Below are the code and all the weights of a small trained network. Each question names an input and a class and asks about switching units off, where a switched-off unit gives its printed mean instead of its output.

import numpy as np


def w(rows, s, z=0):
    codes = np.array(rows[::2]) - 128.0
    scale = np.full(codes.shape[1], s)
    scale[-1] = z or s
    return codes * scale


def f(y):
    return y / 2 * (1 + np.tanh(0.7978845608 * (y + 0.044715 * y**3)))


def log_softmax(a):
    a = a - a.max(-1, keepdims=True)
    return a - np.log(np.exp(a).sum(-1, keepdims=True))


def net(x, mask):
    res = np.array(x, float).reshape(1, 7) / 4 @ E
    y = f(res @ A[0][:, :-1].T + A[0][:, -1])
    res = res + np.where(mask, y, B[0][:, -1]) @ B[0][:, :-1]
    return log_softmax(res[-1] @ U[:, :-1].T + U[:, -1])


A, B = {}, {}
E = w([
[130,93,178,79,148,249,130,155],'x0',
[99,47,159,56,100,149,107,220],'x1',
[127,72,120,196,90,68,16,155],'x2',
[112,164,155,188,104,151,102,218],'x3',
[16,122,123,207,166,158,194,72],'x4',
[86,90,122,85,152,77,142,242],'x5',
[109,195,21,161,254,165,100,186],'x6',
],0.006)
A[0] = w([
[83,87,108,140,153,104,93,162,141],'n0',
[145,99,133,108,128,112,108,190,220],'n1',
[112,112,167,153,126,125,156,124,205],'n2',
[177,151,140,137,125,162,109,117,252],'n3',
[159,132,126,73,113,124,130,204,158],'n4',
[156,162,97,132,122,109,119,105,146],'n5',
[159,97,127,123,94,138,77,169,240],'n6',
[106,133,126,184,118,58,113,127,214],'n7',
[104,179,67,128,248,186,151,159,197],'n8',
[180,114,104,85,118,65,106,101,131],'n9',
[148,112,184,42,134,168,172,106,184],'n10',
[135,109,152,56,116,172,160,93,168],'n11',
[128,122,176,131,125,125,170,111,130],'n12',
[70,96,139,123,103,108,137,118,216],'n13',
],0.011,0.0047)
B[0] = w([
[44,98,234,131,107,128,213,111,170],'n0',
[57,70,218,100,152,186,111,209,196],'n1',
[107,92,146,150,140,171,110,170,165],'n2',
[71,113,132,181,214,165,91,100,183],'n3',
[96,92,175,51,100,153,148,213,189],'n4',
[130,140,123,180,199,101,130,63,160],'n5',
[89,62,154,156,142,164,90,169,200],'n6',
[76,63,140,175,169,159,153,130,199],'n7',
[121,193,100,162,194,2,149,52,255],'n8',
[194,159,64,229,169,104,79,64,176],'n9',
[103,75,226,126,132,132,203,187,218],'n10',
[118,31,162,146,125,126,178,137,199],'n11',
[128,65,196,121,123,166,136,164,153],'n12',
[152,59,160,127,105,189,123,163,177],'n13',
],0.0075,0.0099)
U = w([
[97,112,149,154,141,84,177,107,159],'0',
[156,156,86,33,30,138,94,131,4],'1',
[202,90,126,78,52,124,156,133,58],'2',
[94,68,188,110,96,246,97,195,211],'3',
[126,163,122,2,101,76,138,193,63],'4',
[169,158,70,185,147,87,67,92,171],'5',
],0.0083,0.0032)

Each question gives the input, the list of numbers given to net, and the class t.
The units are the neurons (one row each of A and B). Each row of codes is followed by its name. A weight is (code - 128) times the scale printed after its matrix; where a second scale follows, it is the last column's (A, B and U).
mask holds one flag per neuron, in row order. A switched-off neuron (its flag False) gives its mean, the last column of its row in B, instead of its output. The means were averaged over made-up inputs and are rounded, as every weight is.
A unit's drop is (log p(t) with every unit on - log p(t) with that unit switched off) / (log p(t) with every unit on - log p(t) with every unit switched off).
The circuit of an input: a set's keep is (log p(t) with only the set's units on - log p(t) with every unit switched off) / (log p(t) with every unit on - log p(t) with every unit switched off). Starting from the 12 units with the biggest drops (on a tie, the unit counted first), units are removed one at a time, each time the one whose removal leaves the highest keep (on an exact tie, the one counted first), for as long as the keep stays at least 0.8.
units of the circuit, in order: the units of the circuit, biggest drop first
top k neurons: the k neurons with the biggest drops, biggest first
drop of u: that unit's drop, to one decimal
input [-2,0,1,8,-4,-5,6], class 5: units of the circuit, in order : [n10; n8]
input [0,4,-6,2,-5,4,7], class 4: units of the circuit, in order : [n8; n4; n7]
input [-8,6,-7,-5,5,-7,-6], class 3: top neuron : [n8]
input [3,2,-6,1,-6,1,6], class 4: top 3 neurons : [n8; n4; n7]
input [-5,-7,1,5,5,3,7], class 5: top 2 neurons : [n10; n8]
input [-7,1,-7,-1,-5,4,2], class 5: units of the circuit, in order : [n9; n0]
input [-6,5,-3,-2,6,4,-4], class 3: top 2 neurons : [n8; n13]
input [2,-5,-5,-2,1,6,-7], class 3: drop of n8 : 0.6
input [-2,-4,-3,-2,3,4,-7], class 3: drop of n13 : 0.2
input [6,-2,3,6,-1,6,7], class 0: drop of n13 : 0.1
input [8,-3,-1,5,2,-3,1], class 5: drop of n7 : 0.1
